[[-47  21 -20 -15  26]
 [  4 -15  16  10  15]
 [  9  18  38   4  -2]]	38

[[-10  19 -17 -15  46 -39  46]
 [-22  15  -3   8 -14  -5 -14]
 [-20  -8  -2 -26  22 -36  22]]	-2

[[-48 -23 -36 -28 -11   7]
 [ -5 -44  31  15 -22 -19]
 [ 33 -18  50   3  41   3]]	50

[[-12 -10 -19   4]
 [ 43  -4  17 -13]
 [-33  19 -12  -8]]	-12

[[-22  27 -35  49]
 [ 23 -12   1 -36]
 [ -4 -14  -2  23]]	-2

[[ 15  28  -9 -21   9]
 [  2 -30 -30   2 -43]
 [-36   6  27 -40  35]]	27

[[-12   0  15 -43   8 -17 -24]
 [  7  22 -23 -30  12 -10   5]
 [ 13 -42 -34  12   3  -3  18]]	-34
---
[[ 25 -38   0 -25  -2]
 [-23   2 -19  34 -34]] ⇒ 34, -38

[[-45   7 -37 -32  11 -23]
 [-14 -12  24  34  23  -8]] ⇒ 34, -45

[ 51 -22  36 -36  11  25] ⇒ 51, -36

[51 16 27 -9  3] ⇒ 51, -9

[[ -5  -4  11 -45  18]
 [ -8   5   5  22 -46]] ⇒ 22, -46

[-51  -9  -2  12] ⇒ 12, -51

[ -4 -12 -11   8  -9  45 -14] ⇒ 45, -14
---
Input: (255, 59, 209, 66)
Output: 66
Input: (309, 773, 462, 182, 547)
Output: 547
Input: (94, 115, 239, 65, 57, 201)
Output: 201
Input: (31, 67, 81, 11)
Output: 11
Input: (208, 140, 103, 56)
Output: 56
Input: (605, 324, 394, 147, -513, -136, -420)
Output: -420
Input: (9840, 1279, 8541, 5097)
Output: 5097
---
array([ -0.7, -11.9, -13.1, -17.5,  -0.1,  18.7]) Out: 18.7, -0.1

array([-148.9,   42.4,   83.4,  154.6,  -99.3,  145.2,  -64.6]) Out: 154.6, 145.2

array([[ 20.2,  -4.8,   5.2,   4.3,  22.3,   6.9,   1.9],
       [  0.2, -22.4, -10.9,  14.0,   5.0,   0.9, -20.9]]) Out: 22.3, 20.2

array([-0.109, -0.036, -0.092,  0.046,  0.128, -0.102]) Out: 0.128, 0.046

array([ 1.36,  1.57,  0.92,  0.04, -1.97, -0.60,  0.60]) Out: 1.57, 1.36

array([ 0.00, -0.12, -0.10,  0.09,  0.12]) Out: 0.12, 0.09

array([-0.115, -0.077,  0.078, -0.050,  0.100]) Out: 0.100, 0.078
---
1	5	79	7 → 1
29	-29	-33	22	40	-26 → 29
-933	960	936	-256	-897 → -933
27	-19	-32	-5	-15 → 27
-48	-20	29	-40 → -48
958	493	747	396	112 → 958
-5	21	-32	33	36 → -5
-16	-28	18	-18	0	27 → -16
---
[4, 4, 1, 8, 4] | 1, 8
[1223, 1841, 6177, 1627, 8198] | 6177, 8198
[[7151, 4280, 5253, 4337, 2988, 5531, 5745], [5575, 5463, 7670, 5610, 3880, 7536, 6119], [7097, 4795, 5028, 8094, 6365, 5541, 6625]] | 5610, 8094
[59, 41, 15, 70, 22, 25, 92] | 70, 92
[2, 1, 4, 1, 8] | 4, 8
[5236, 8810, 9370, 6329, 4094, 4834, 2359] | 6329, 9370
[215, 650, 427, 643, 811] | 427, 811
[[487, 845, 736, 448, 107], [427, 451, 338, 850, 149], [760, 818, 536, 483, 234]] | 338, 850
[151, 477, 801, 699, 106] | 801, 801
[4, 6, 6, 2, 8] | 6, 8
---
[[ 13  15 -21  14]
 [  0 -27 -45 -12]
 [  7 -10  22 -10]]	15

[-52  25 -45  47  42]	25

[[10 29 24  4]
 [17 -4 38 13]]	29

[[-10 -25  -1 -52   4]
 [-13  -3   8   9   5]]	-25

[[-10  27  17 -27]
 [-14  39  24 -38]]	27

[-49   5  27 -20]	5

[[-20  -4   7  -3  19 -45  -5]
 [ 31   1 -25  22   3 -46   9]]	-4

[[  9 -21  -8  38 -22 -27]
 [-12  -7 -30 -21  -9 -37]
 [ 49  20 -27 -49 -10 -25]]	-21

[ 30  50 -29  39  46  28  37]	50
